Here is a tiny trained network, its code and every weight. The questions are about switching its units off for an input and a class, where a switched-off unit gives its printed mean instead of its output.

import numpy as np


def w(rows, s, z=0):
    codes = np.array(rows[::2]) - 128.0
    scale = np.full(codes.shape[1], s)
    scale[-1] = z or s
    return codes * scale


def norm(h):
    return h / np.sqrt((h * h).mean(-1, keepdims=True) + 1e-5)


def f(y):
    return np.maximum(y, 0)


def log_softmax(a):
    a = a - a.max(-1, keepdims=True)
    return a - np.log(np.exp(a).sum(-1, keepdims=True))


def net(x, mask):
    res = np.array(x, float).reshape(1, 4) / 4 @ E
    u = 0
    for l in range(4):
        y = f(norm(res) @ A[l][:, :-1].T + A[l][:, -1])
        res = res + np.where(mask[u : u + 10], y, B[l][:, -1]) @ B[l][:, :-1]
        u += 10
    return log_softmax(norm(res)[-1] @ U[:, :-1].T + U[:, -1])


A, B = {}, {}
E = w([
[138,158,213,118],'x0',
[239,149,189,161],'x1',
[88,99,200,249],'x2',
[151,65,167,119],'x3',
],0.011)
A[0] = w([
[154,129,84,135,252],'L0N0',
[142,83,149,49,122],'L0N1',
[141,95,194,106,108],'L0N2',
[190,221,125,141,88],'L0N3',
[123,43,10,104,181],'L0N4',
[73,155,28,181,114],'L0N5',
[127,112,26,107,19],'L0N6',
[202,111,69,163,60],'L0N7',
[110,129,86,135,62],'L0N8',
[136,81,32,118,204],'L0N9',
],0.011,0.0037)
B[0] = w([
[87,104,109,109,204],'L0N0',
[150,118,104,129,182],'L0N1',
[60,107,151,165,172],'L0N2',
[193,219,166,149,184],'L0N3',
[132,114,70,47,255],'L0N4',
[10,132,73,198,221],'L0N5',
[99,78,151,44,188],'L0N6',
[125,147,97,117,163],'L0N7',
[134,74,139,128,150],'L0N8',
[173,97,154,86,230],'L0N9',
],0.012,0.0067)
A[1] = w([
[79,178,98,126,2],'L1N0',
[188,167,145,108,82],'L1N1',
[195,69,161,90,71],'L1N2',
[90,119,98,155,43],'L1N3',
[181,93,78,144,8],'L1N4',
[28,80,110,136,132],'L1N5',
[134,204,35,84,141],'L1N6',
[248,172,106,142,74],'L1N7',
[183,55,142,84,131],'L1N8',
[183,64,167,65,153],'L1N9',
],0.013,0.0072)
B[1] = w([
[77,88,48,197,133],'L1N0',
[180,187,79,167,167],'L1N1',
[2,127,57,202,164],'L1N2',
[32,147,64,145,145],'L1N3',
[193,90,164,58,130],'L1N4',
[100,131,165,163,254],'L1N5',
[216,117,214,190,223],'L1N6',
[167,227,196,21,186],'L1N7',
[75,208,33,151,192],'L1N8',
[74,237,54,209,210],'L1N9',
],0.0092,0.0079)
A[2] = w([
[109,226,110,92,177],'L2N0',
[156,94,36,165,93],'L2N1',
[71,144,83,124,57],'L2N2',
[165,109,10,19,110],'L2N3',
[195,165,136,49,3],'L2N4',
[71,55,89,153,51],'L2N5',
[131,179,88,23,62],'L2N6',
[57,66,63,103,25],'L2N7',
[166,178,147,67,27],'L2N8',
[106,247,117,98,190],'L2N9',
],0.011,0.0039)
B[2] = w([
[228,162,130,188,236],'L2N0',
[157,60,55,78,174],'L2N1',
[115,144,71,210,199],'L2N2',
[168,2,201,103,244],'L2N3',
[102,191,199,220,166],'L2N4',
[121,236,68,142,211],'L2N5',
[163,90,220,238,206],'L2N6',
[201,153,42,159,233],'L2N7',
[197,174,213,173,164],'L2N8',
[251,173,107,129,253],'L2N9',
],0.0089,0.0067)
A[3] = w([
[174,200,162,120,112],'L3N0',
[77,194,133,75,116],'L3N1',
[78,146,60,172,103],'L3N2',
[198,120,118,228,110],'L3N3',
[123,105,239,131,118],'L3N4',
[177,114,131,167,118],'L3N5',
[165,203,74,128,114],'L3N6',
[107,157,166,48,11],'L3N7',
[130,110,174,3,8],'L3N8',
[128,49,114,2,121],'L3N9',
],0.012,0.013)
B[3] = w([
[213,168,135,123,213],'L3N0',
[134,107,148,206,132],'L3N1',
[101,198,81,144,222],'L3N2',
[142,57,123,139,253],'L3N3',
[137,41,169,113,177],'L3N4',
[129,54,114,153,189],'L3N5',
[156,174,123,150,214],'L3N6',
[2,29,24,229,128],'L3N7',
[36,44,25,224,128],'L3N8',
[162,59,64,49,184],'L3N9',
],0.014,0.0063)
U = w([
[110,44,208,185,191],'0',
[221,197,134,131,174],'1',
[124,3,4,36,168],'2',
[14,167,49,196,166],'3',
[80,123,145,35,7],'4',
],0.019,0.013)

Each question gives the input, the list of numbers given to net, and the class t.
The units are the neurons (one row each of A and B). Each row of codes is followed by its name. A weight is (code - 128) times the scale printed after its matrix; where a second scale follows, it is the last column's (A, B and U).
mask holds one flag per neuron, layer by layer. A switched-off neuron (its flag False) gives its mean, the last column of its row in B, instead of its output. The means were averaged over made-up inputs and are rounded, as every weight is.
A unit's drop is (log p(t) with every unit on - log p(t) with that unit switched off) / (log p(t) with every unit on - log p(t) with every unit switched off).
unit that matters most: the unit with the biggest drop
k most important neurons: the k neurons with the biggest drops, biggest first
top k neurons in layer l: the k neurons of layer l with the biggest drops, biggest first
drop when u is switched off: that unit's drop, to one decimal
input [-6,-6,2,-2], class 2: unit that matters most	L0N4
input [2,-2,-5,-3], class 0: 2 most important neurons	L2N3, L2N6
input [-1,3,5,-3], class 0: top 3 neurons in layer 1	L1N9, L1N8, L1N7
input [6,2,8,-7], class 0: 2 most important neurons	L1N9, L1N7
input [-1,2,4,-5], class 3: top 2 neurons in layer 0	L0N5, L0N9
input [-6,5,8,-3], class 3: 3 most important neurons	L1N6, L2N3, L0N9
input [6,-1,0,1], class 0: top 3 neurons in layer 0	L0N2, L0N4, L0N9
input [4,3,2,1], class 0: 2 most important neurons	L0N2, L0N4
input [-7,-2,4,6], class 3: 2 most important neurons	L1N5, L2N5
input [-8,-5,-1,-8], class 2: 3 most important neurons	L0N4, L0N9, L0N6
input [-6,4,6,1], class 2: top 3 neurons in layer 0	L0N5, L0N2, L0N6
input [1,7,4,5], class 0: 2 most important neurons	L0N4, L0N2
input [-7,4,-5,-6], class 0: top 2 neurons in layer 0	L0N3, L0N5
input [7,-7,-3,7], class 3: unit that matters most	L1N7
input [3,2,-3,8], class 3: drop when L1N2 is switched off	0.1
input [-5,1,6,8], class 3: drop when L1N6 is switched off	0.3
